In the rows, 128 means zero.
Each row is followed by its class number.
[120 130 153 162 172 112 142 158 162  69 160 105 114 162 119 156 119  81
 157  99 117 153 152  79 167 117 175 112 188 179 138 149 131 137 159 129
 111  67 119  47 194  79 139] -> 2
[132  82 141 140 125 146 181 123 115 162  99 122 135  81 144  62 111 140
 143 115 141 102 144 123 131 140 139 112  69  75 100 168 143 130 113 133
 130 182 160  86  83 125 123] -> 3
[122 110 142 124 109 135 151 134 160 168 119 143 127 113 146 124 138 158
 113 108 139 140 152 144 129 120 111 119 143 148 165 104 121 106 120 128
 137  82 140 150 144 131 130] -> 7
[136 183 149  94 223  89 137 184 107  83 105  85  79 159 178 148 140 110
 200 111 128 131 140  66 160  99 132 108  94 171 134 142 163  99 187 118
 152  66 123  40 185 135 100] -> 3
[147  96 143 142 113  66 128 137 159 135 132 129 115  93 118  89 160 155
  99 182 208  86 112 167 102 150  80 120 137 136  82 169 151  96 123 135
 160 170 134 144  94 183  96] -> 4
[115 115 148  82 100 124 190 126  38 106 139 115 136  63 120 121 137 131
 127 128 137 116 128 130 109 174 142 111 125 118 123 140 165 107 162 182
 114 170 170 124 163 164 115] -> 5
[102 120  63  92 132  63 133  61 117 111 209 150 144 145 103 107 132 156
 157 184 136 178 147 154 150 135 128 121 148  96 135 176 136 149  99 114
 123 142  69 148 109 130 113] -> 0
[ 87 117 134 102 160  75 129 110  94 140 144 187 145 142 125 139 157 189
 156 214 152 150 136 177 170 123  88 116 166 107 107 100 135 126 131 122
 140 164 101 138 123 227 127] -> 5
[100  91 195 104  86 159 113  90  68 170  63 121  96  57 130  89 156 129
 136  89 146 127 164  82 128 132  93 119  83 123 119 134 169 139 140 144
 132 163 184 106 167 176 119] -> 5
[158 109 116  99  79 163 129  94 120 128  83 100 147  43 162 103 139  76
 116  77 113  68  99  40 121 135 161 157  63 137  91 173 146 126 108 136
 119 160 174 156 127 140  88] -> 5
[113 149 113 123 181 133 111  91 130  83 156 128 110 180 173 133 144 106
 162 136 101  99  97 109 133 103 144 133 101 171 130 140 134 121 163 120
 101  96 103  92 183 127 121] -> 2
[108 141 110 112  85 111 141 111 160 161  98  93 102  79 168  69 124 122
 134 125 158 103 106  93 122 132 106 112  63 140 154 208 155 105  96 153
 118 161 129 128  91 151  93] -> 1
[164 138 129 116 131 152 108 138 176 140  87 135 127  63 160 147 134 102
 133  84 122  99 115  61 135 130 157 135  82 113 138 167 142 122 109 135
 126 126 166 136 125 117 119] -> 6
[159 149 120  70 212 121 151 127 135  46 128 100 106 123 138 112 101  84
 187 110 146 132 124  82 174 103 171 145  90 181 118 127 126 160 170  76
 126  67 104  62 153 125  84] -> 3
[187  93 152 139 138 192 156 143 124 161 159 163 166 124 145 152 148 128
 133 124  98  86 118 115 152 132  93 123 122 112 112 100  96 127 114 148
 111 133 118 155 113 165 159] -> 5
[120 131 172 132 107 104 102 147  87 121 144 171 103 109 133 153 156 120
 130 165 156  68 140 124  91 147 117 116 154 127 108 135 166  95 155 142
 134 178 159 139 166 121 110] -> 1
[128 110 135 149  90 101 120 184 128 129  95 103 116  76 170 127 139 132
 130 141 132  90 142 131  98 145 149 127  98 125 133 140 163  52 131 136
 145 117 179 159 151 130  95] -> 2
[104 185 115  86 174  64 118  81 104 105 142 133  86 150 143 123 138 164
 165 157 146 167 114 147 137 103 130 152 123 117 115 118 151 148 148  92
 132 117  91 102 106 185 117] -> 3
[124 138 155 109 225 110 148 167 141  89 118  98  69 126 180 125 139 121
 174  93 157 152 104  81 138 111 127  99  73 188 168 121 154 106 154 109
 137  49 108  57 161 151 141] -> 7
[145 118 138 100 130  66 136 130 128 168 138 168 111 121 120 152 162 170
 122 144 176 124 112 128 100 170 113 122 118 112 160 146 146 108 131 144
 145 136 126  82 105 176 110] -> 3
[117 105 113  40 187  69 144  68  83 124 165 156 143 144 124 125 140 188
 141 192 154 148 123 186 164 112 116  83 128 120 107 133 175 129 116 123
 125 167 111 120 107 185 143] -> 0
[121 119 155  88 127 119 141  90  89  99 162 116 100  73 107  94 165 100
 126 138 136 140 131 115 135 130 137 117 131 116 116 117 162 137 146 118
 115 144 145 147 185 180 152] -> 0
[112 137 116  78 162 106 159  61 111  79 159 105 117 128 105 122 143 124
 102 141 144 161 111 129 117 119 129 109 111 123  73 164 167 143 117 114
 126 130 148 135 147 159 104] -> 6
[151 118 124 136 127  63 123 146 150 130 163 107 140 127 137 128 152 166
 125 145 171  82 117 164  81 125  92  85 116 139  61 153 150  85 114 127
 170 121 134 147  99 143  88] -> 4
[ 96 117  93 116  90 122 164 141 120 144  93 100 140  79 128 100 142 129
 144  99 105  94  94 107 144 153 121  78  54 133  98 140 132  94 148 123
 127 106 169 137 178 133  91] -> 5
[124 101 155 137 141 171 176 158 158 124  97 108 113  91 134  84 158 113
 129  95 140 121 160  83 138 120 128 137 107 119 146 135 134 126 141 143
 149 144 141 112 115 160 133] -> 7
[ 78 137 157 113 106 111 166 129  58 153  92 137 133 123  87 185 149 127
 105 104 117 121 145 107 143 160 155  98  66 139 139 105 167 123 167 129
 136 126 211 106 163 138  96] -> 2
[227  96 125  78 190 175 122  61 154 120 133 124 148  59 160  99 122 140
 121 129 114 127  89 148 134 113  87 119 112  76  86 117 119 175 102 114
 130 139  98 135  52 191 172] -> 0
[ 76 121  94  49 153  52 142 105  97 126 181 157 149 127 113 121 138 176
 143 179 185 131 121 161 150 161 113 137 159  98 149 175 158 111 118 136
 122 193 103 146  87 205 101] -> 1
[126 121 136 140  92 145 175 143  59 124  93 123 139 110  97 137 140  89
 130  88 104  99 142  88 136 150 148 143  96 111  80 128 126 144 124 123
 138 167 180  94 151 127  91] -> 5
[183 138 148 138 160  78 135 155 103  91 154 129 135 133  88 198 150 137
 120 145 141 123 105 124 113 163 135 113 145 124  68 140 159 104 149 154
 141 139 146 107 117 148 108] -> 5
[152  93 150  94 179 177 167 111 138 154 101 170 140  90 188 121 134 123
 122 126 124  84  90 134 161 106 107 121 124 119  95  91 113 152 118 117
 108 132 123 108 122 197 162] -> 5
[ 55 111 148 174 155 109 187 138 148  92 132  92  78 179 188 113 125 126
 195 120 126 160 155 112 160  70 119  82 139 185 147 117 143 109 187 138
 146  79 102  42 184 110 147] -> 2
[ 99 151 150 136  89 118 131 108  87 175  91 109  92  87 123 129 145 140
 150 126 155 129 156 105 110 146 114 110  15  98 154 166 168 105 148 174
 162 140 158 144 110 122  87] -> 6
[133  99 105  81 140 114 174 106 104 138 149 139 134  85 114 102 118 159
 135 142 140 129 155 167 132 131 144 107 142  74  51 112 140 123 143 110
 144 166 150 116 116 106 119] -> 1
[ 81  85 164 143 119 107 187 141 115 108 145  93  87  91 128  55 170 123
 122 145 156 125 156 139 141 107  95 127 160 133  89 131 149  87 160 138
 167 165 139 159 163 153 148] -> 7
[ 64  89 158 151  94 128 218 157  74 107 123 123 123  94 121  96 112 122
 130 128 120 142 141 133 134 166 147  79 134 132 155 121 153 105 149 127
 115 155 193 114 183 107 139] -> 1
[ 73 116 177 137 119 103 131 156  80 172  65 127 105 107 115 127 138 133
 116 121 130 128 112 158 122 138 121  98  76  95 130  98 159 126 145 116
 149 147 188 110 126 198 123] -> 3
[112  99 147 157 157 115 143 119 166 113 153 132 124 130 103 108 161 168
 137 148 141 153 135 140 140 108 127  71 146 123  72 117 154 108 140 108
 127 105 144 151 168 148 155] -> 7
[134 118  97  83 172  83 136  97 116 104 150 136 110 143 145  94 143 182
 163 164 137 146 113 128 128 111 128 124 113 147 109 163 156 137 108 105
 112 109  95 102 117 156 117] -> 3
[103 126 112  76 177  55 183 102 154 124 195 196 126 156 155 104 157 174
 117 185 182 125 125 191 145 101 134 130 141 129 125 155 180 107 119 113
 127 186 120 124 100 187 125] -> 3
[120 179 126 128 214 106 129 123 175  88 131 129  80 167 189 109 127 101
 184 144 121 130 135 114 163  78 142 137  91 157 132 147 141 115 175 110
 134 102 100  62 156 113 104] -> 3
[103  52 143 127 181 179 172  84  94 113 146 138 119 123 131 110 124 151
 172  62 110 127 119 118 158 108 112 128 133 124  81  63 115 162 139 119
 116  94 100  96 126 123 216] -> 1
[ 64  57 122 101 115 106 202 128  60 129 135 113 130  92 139  97 120 136
 129 119 134 103 138 139 116 141 160  99 101 122  95 109 133  92 139 106
 153 133 165 134 155  75 113] -> 7
[ 85 124 149 120 131 128 156 120 112 158  92 113 121 124 123 119 139 138
 142 108 139  71 146  92 152 114 137 100   9 113  92 145 179 103 129 116
 111 158 197 124 107 134  80] -> 0
[150 145 115 124 131  60  94 182 149  82 154 131 127 129  96 181 197 134
 116 128 154  72 109 105  91 153 119  72 148 147  69 165 183  86 161 140
 163 123 149 108 169 134 112] -> 2
[ 84  77 119 121 126 109 249 155  92  91 147 114 137 117 123 113 107 144
 119 112 113 136 150 129 133 145 149 121 175 138 126 115 132 112 141 128
 115 134 172  94 156  85 123] -> 0
[163 105 116 109 157  56 116 115 173 118 155 130 127  97 110 153 123 174
 124 145 162 123 103 147 112 146 127 124 175  89  64 187 134 107 128 148
 152 174 138  82  71  98 100] -> 6
[152 117 155 138 219 158 140 122 144 102 124 161 118 132 201  88 122 118
 153 140 141 105 112 117 143 101 139 107 142 189 131 130 150 126 138 105
 111 103 120  67 184 114 163] -> 1
[139  82 183 168 147  92 126 141 100 140 128 152  97  98 104 160 149 133
 141 110 114 149 126 145 150 161 116  97 104 138 121 125 152 113 133 127
 128  90 176 105 192 128 155] -> 4
[225  82 120  42 181 149 111  82 156 117 166 155 159  65 111 146 135 128
 124 112 141 138  98 143 167 133  89 121 167 122 116 137 127 170 100 157
 126 120  78 146  89 203 184] -> 1
[147  69 105 149  62 118 147  83 134 131 162 127 134  99 103  85 164 149
 104 140 106 161 142 160  93 145 130 122 235 104 115 181 123 157 111 152
 131 101 100 135 166 110 134] -> 5
[143  77 158 146 137 169 182 132 106 102  93 144 121  84 153  93 153 113
 142  97 124  79 147  84 126 135 169 127  97 141 105 119 149 135 130 110
 125 128 175 100 175 109 149] -> 4
[104 120 136 175 107 138 139 150 109 101 120 116 123 123  78 106 169 117
 117 116 126 126 132 135 118 134 117 131 129 114  64  85 129 111 149 110
 155 141 164 162 173 170 136] -> 7
[130 150 148 103 113 126 129 111 108 171  90 116 108 137 108 156 172 152
 103 105 133 113 137  94 125 142 110 105  61 107 118 157 168 104 127 160
 142 157 160 117  88 149 117] -> 7
[199  80 161 191 103 123 118 122 181 148 120 159 132  98 156 130 149 124
  97 157 127  92 135 169  75 128 150 146 177 111  93 124 114  91  97 164
 159 144 137 107 125 111 128] -> 5
[177  89 120  68 195 161 132  73 153 113 152 163 166  85 131 148 134 131
 103  91 113 118 101 133 131 112 147 142 159 106  73  99 114 163 101 132
 124 133 116 136  93 156 181] -> 7
[ 55 113  97 107 135  62 179  97 114 121 164 161 129 170 163  82 139 180
 151 191 118 139 127 172 140 113 129 124 175 113 152 164 132 126 121 115
 131 183  98  98 114 137 125] -> 3
[ 97  91 153 106  98  95 168 149  74 176 118 172 133 131 116 148 150 166
 132 145 131 116 157 144 140 141 146  99 139 122 132 108 151  99 148 149
 137 159 177  97 164 141 125] -> 3
[172 102 111 142 137 113 198 134 156  95 185 120 127 168 121 122 144 148
 114 167 142 117 137 152  94 127 130 134 187 110  81 187 121 102 111 152
 134 160 128  86 122 104  90] -> 6
[ 81 134 111  62 138  53 170  80 102 115 178 161 108 126  82 161 146 143
 123 174 168 184 140 128 157 145 126 156 111 118 114 122 159 125 112 111
 122 167 139 141 104 218  79] -> 1
[ 85  94 198 164 106  83 155 177  98 169  94  96  88  65 132 132 124 127
 124 106 148 153 161 137 144 120 124 121 126 132 125 122 159  77 130 144
 168 116 203 144 163 118 128] -> 6
[133 111 107 131 187 151 139 112 151  62 149 129 119 170 154 114 106  79
 169 107 110 113  88 106 164 108 157 139 144 200 134 137 114 137 157 105
  95  83 100  78 197  97 126] -> 1
[109  98 145 152 101  75 168 131 134  72 168 164  71 124 146 157 200 116
 121 176 150 103 106 137  88 131 124 123 191 143 118 151 154  91 149 159
 155 135 127 102 199 151 128] -> 6
[143 133 107 139 121 117 123 161 180 104 149 120 126 146 118 105 166 111
 128 130 141  53 101 102  98 125 134 138 125 147  84 159 130  97 150 128
 123 128 134 132 155 144  81] -> 3
[144 136 132  89 101 133 139  96 124 165 117 129 127  66 133 143 159 105
 120  93 138 119 121  69 140 142 133 127  76 107 148 208 160 136  99 165
 126 153 164 126 126 172 103] -> 6
[198 115 178  80 129 175 128 102  85 134  76 138 101  32 138 141 146 107
 127  92 136 100 111 102 142 137 111 127  91 124 127 138 149 158 151 163
 147 159 160 101 126 149 157] -> 6
[168  97 140  93 110 122 135 114 140 148 107 110 141 129 170 143 131 118
 108 129 162  72  94 124 122 109 121  90  94 151  89 172 170  92 100 161
 127 162 143 128  95 165 104] -> 5
[ 63 109 110  74 173  65 134  95 107 109 160 163 136 153 104 142 152 189
 154 198 140 177 133 151 157 132 119 109 126 105 121 127 152 150 106 106
 114 143 109 145 101 228 116] -> 4
[182 143 156  97 106 145 108 119 107 184  69 138 116  56 148 135 135 141
 130 101 151  84 111  88 129 140 124  89  51  94 102 144 180 131 124 135
 114 185 185  94  86 163 130] -> 0
[ 91 103  92  64 152  92 172  85 159  86 203 149 147 142 110 100 151 160
 143 203 140 176 158 146 155 105 161 133 167 133 155 182 132 149  90 133
 115 141  92 132 117 172  88] -> 6
[113 118 143  74 124  89 135 127 119 121 128  95 102  90  81  88 167 129
 112 132 160 126 108 100 118 132  95 107  93 134  89 135 153 137 148  95
 147 149 159 140 141 204  90] -> 3
[ 82 127  76  91 143  32 148 113 162 139 196 156 145 166  88 159 136 179
 145 187 125 202 149 167 177 132 134  97 170 109 170 164 127 142 104 140
 131 134  73 113  85 145 126] -> 2
[125 110 140  72 139 143 161 115 115 122 127 163 145  85 166 127 155 133
 114 147 126  82 146 114 141 137 138 134 130 106 142 188 154 119 118 150
 128 174 164 116 125 141 100] -> 6
[148  85 139  74 166 143 168  94 134 117 124 120 119  55 203 102 108 120
 124 116 128  98 110 137 130 114 103 154 123 109 148 126 130 124 116 142
 124 146 118 146  86 148 153] -> 0
[158  52 156 131 195 195 137  88 158 130 135 171 130  93 139 133 144 170
 127 107 110 141 122 162 132  98 116 146 149  81  92  66 110 172 117 119
 130  78 113 140  96 167 198] -> 6
[140 102 161 145 105 148 158 138 137 139 123 125 124 121  98 116 167 123
 118 115 120 115 154 144 115 120 126 147 121  99 114  81 132  98 174 151
 159 156 174 167 159 171 130] -> 3
[208  65 157 127 156 195 147  82 159 151 126 129 161  61 133 102 102 114
 121  83 119 122 146 153 161 112 122 105 112  95  63 104 110 169 108 128
 139 120 134 137  87 117 187] -> 4
[229 115 152  87 155 162 100 127 153 149 107 141 147  62 152 129 129 150
 140  91 126  90 127 127 148 116 111  94 108  89  79 128 141 146 119 137
 148 137 126 104  57 140 179] -> 3
